Below are the code and all the weights of a small trained network. Each question names an input and a class and asks about switching units off, where a switched-off unit gives its printed mean instead of its output.

import numpy as np


def w(rows, s, z=0):
    codes = np.array(rows[::2]) - 128.0
    scale = np.full(codes.shape[1], s)
    scale[-1] = z or s
    return codes * scale


def f(y):
    return np.maximum(y, 0)


def log_softmax(a):
    a = a - a.max(-1, keepdims=True)
    return a - np.log(np.exp(a).sum(-1, keepdims=True))


def net(x, mask):
    res = np.array(x, float).reshape(1, 7) / 4 @ E
    y = f(res @ A[0][:, :-1].T + A[0][:, -1])
    res = res + np.where(mask, y, B[0][:, -1]) @ B[0][:, :-1]
    return log_softmax(res[-1] @ U[:, :-1].T + U[:, -1])


A, B = {}, {}
E = w([
[88,2,208],'x0',
[117,83,23],'x1',
[124,128,125],'x2',
[124,129,129],'x3',
[25,176,118],'x4',
[125,127,128],'x5',
[126,131,130],'x6',
],0.0054)
A[0] = w([
[114,98,134,36],'n0',
[77,167,132,112],'n1',
[143,153,87,56],'n2',
[146,145,77,56],'n3',
[77,88,168,29],'n4',
[143,219,99,53],'n5',
[116,99,146,19],'n6',
[178,192,112,88],'n7',
[145,106,51,186],'n8',
[179,114,156,159],'n9',
[83,65,72,138],'n10',
[36,166,122,113],'n11',
[114,174,176,204],'n12',
[103,49,65,114],'n13',
[132,166,124,58],'n14',
[253,110,113,135],'n15',
[89,64,159,2],'n16',
[143,138,218,171],'n17',
],0.013,0.0035)
B[0] = w([
[150,101,157,142],'n0',
[97,94,74,198],'n1',
[161,121,180,166],'n2',
[159,145,191,170],'n3',
[170,93,148,191],'n4',
[183,72,191,228],'n5',
[168,99,146,142],'n6',
[157,91,188,211],'n7',
[84,218,171,245],'n8',
[72,132,85,195],'n9',
[103,210,163,235],'n10',
[66,72,50,240],'n11',
[97,214,130,231],'n12',
[154,193,160,238],'n13',
[149,116,152,154],'n14',
[42,82,63,253],'n15',
[200,43,143,193],'n16',
[113,251,172,231],'n17',
],0.018,0.0042)
U = w([
[154,37,206,135],'0',
[62,121,140,154],'1',
[144,173,66,235],'2',
[131,217,105,2],'3',
[106,133,97,195],'4',
[34,74,60,86],'5',
[122,137,85,196],'6',
[221,41,2,13],'7',
],0.0094,0.0064)

Each question gives the input, the list of numbers given to net, and the class t.
The units are the neurons (one row each of A and B). Each row of codes is followed by its name. A weight is (code - 128) times the scale printed after its matrix; where a second scale follows, it is the last column's (A, B and U).
mask holds one flag per neuron, in row order. A switched-off neuron (its flag False) gives its mean, the last column of its row in B, instead of its output. The means were averaged over made-up inputs and are rounded, as every weight is.
A unit's drop is (log p(t) with every unit on - log p(t) with that unit switched off) / (log p(t) with every unit on - log p(t) with every unit switched off).
The circuit of an input: a set's keep is (log p(t) with only the set's units on - log p(t) with every unit switched off) / (log p(t) with every unit on - log p(t) with every unit switched off). Starting from the 12 units with the biggest drops (on a tie, the unit counted first), units are removed one at a time, each time the one whose removal leaves the highest keep (on an exact tie, the one counted first), for as long as the keep stays at least 0.8.
circuit, biggest first: the units of the circuit, biggest drop first
unit that matters most: the unit with the biggest drop
top k neurons: the k neurons with the biggest drops, biggest first
drop when u is switched off: that unit's drop, to one decimal
input [-7,-4,2,1,-8,7,5], class 5: top 2 neurons => [n15 n9]
input [-7,-2,0,2,-8,2,0], class 5: unit that matters most => n15
input [3,8,8,6,-8,5,5], class 3: top 2 neurons => [n13 n8]
input [-8,6,3,7,1,-2,2], class 0: circuit, biggest first => [n5 n7]
input [-8,4,0,0,-4,-7,-4], class 0: circuit, biggest first => [n5 n7]
input [-7,-6,3,-7,-8,8,-7], class 1: circuit, biggest first => [n15 n7]
input [-8,8,1,0,7,4,5], class 0: circuit, biggest first => [n5 n2]
input [7,8,2,-1,-8,-1,-2], class 3: top 2 neurons => [n13 n10]
input [5,7,-2,5,2,4,0], class 3: circuit, biggest first => [n10 n13]
input [-4,0,-5,-5,7,-1,-3], class 5: top 2 neurons => [n11 n1]
input [-7,-4,5,-5,-4,2,6], class 0: circuit, biggest first => [n5 n7]
input [7,-1,-6,-5,-8,-5,-5], class 5: top 3 neurons => [n15 n9 n5]
input [-7,3,6,-2,-7,-7,-2], class 0: circuit, biggest first => [n7 n5]
input [-4,-5,-4,-5,8,1,1], class 5: circuit, biggest first => [n11]
input [-4,-5,-2,0,7,3,2], class 5: top 3 neurons => [n11 n1 n13]
input [8,2,-8,4,6,-1,-4], class 0: top 2 neurons => [n16 n4]
input [-6,-1,-1,6,7,-3,-4], class 5: drop when n1 is switched off => 0.5
input [6,5,1,0,1,1,-1], class 0: drop when n4 is switched off => 0.3
input [7,4,-7,-3,0,4,-7], class 0: drop when n1 is switched off => 0.0
input [3,-8,1,4,-4,-6,-2], class 3: circuit, biggest first => [n17]
input [2,-8,-2,5,-4,-2,-2], class 3: drop when n12 is switched off => 0.1
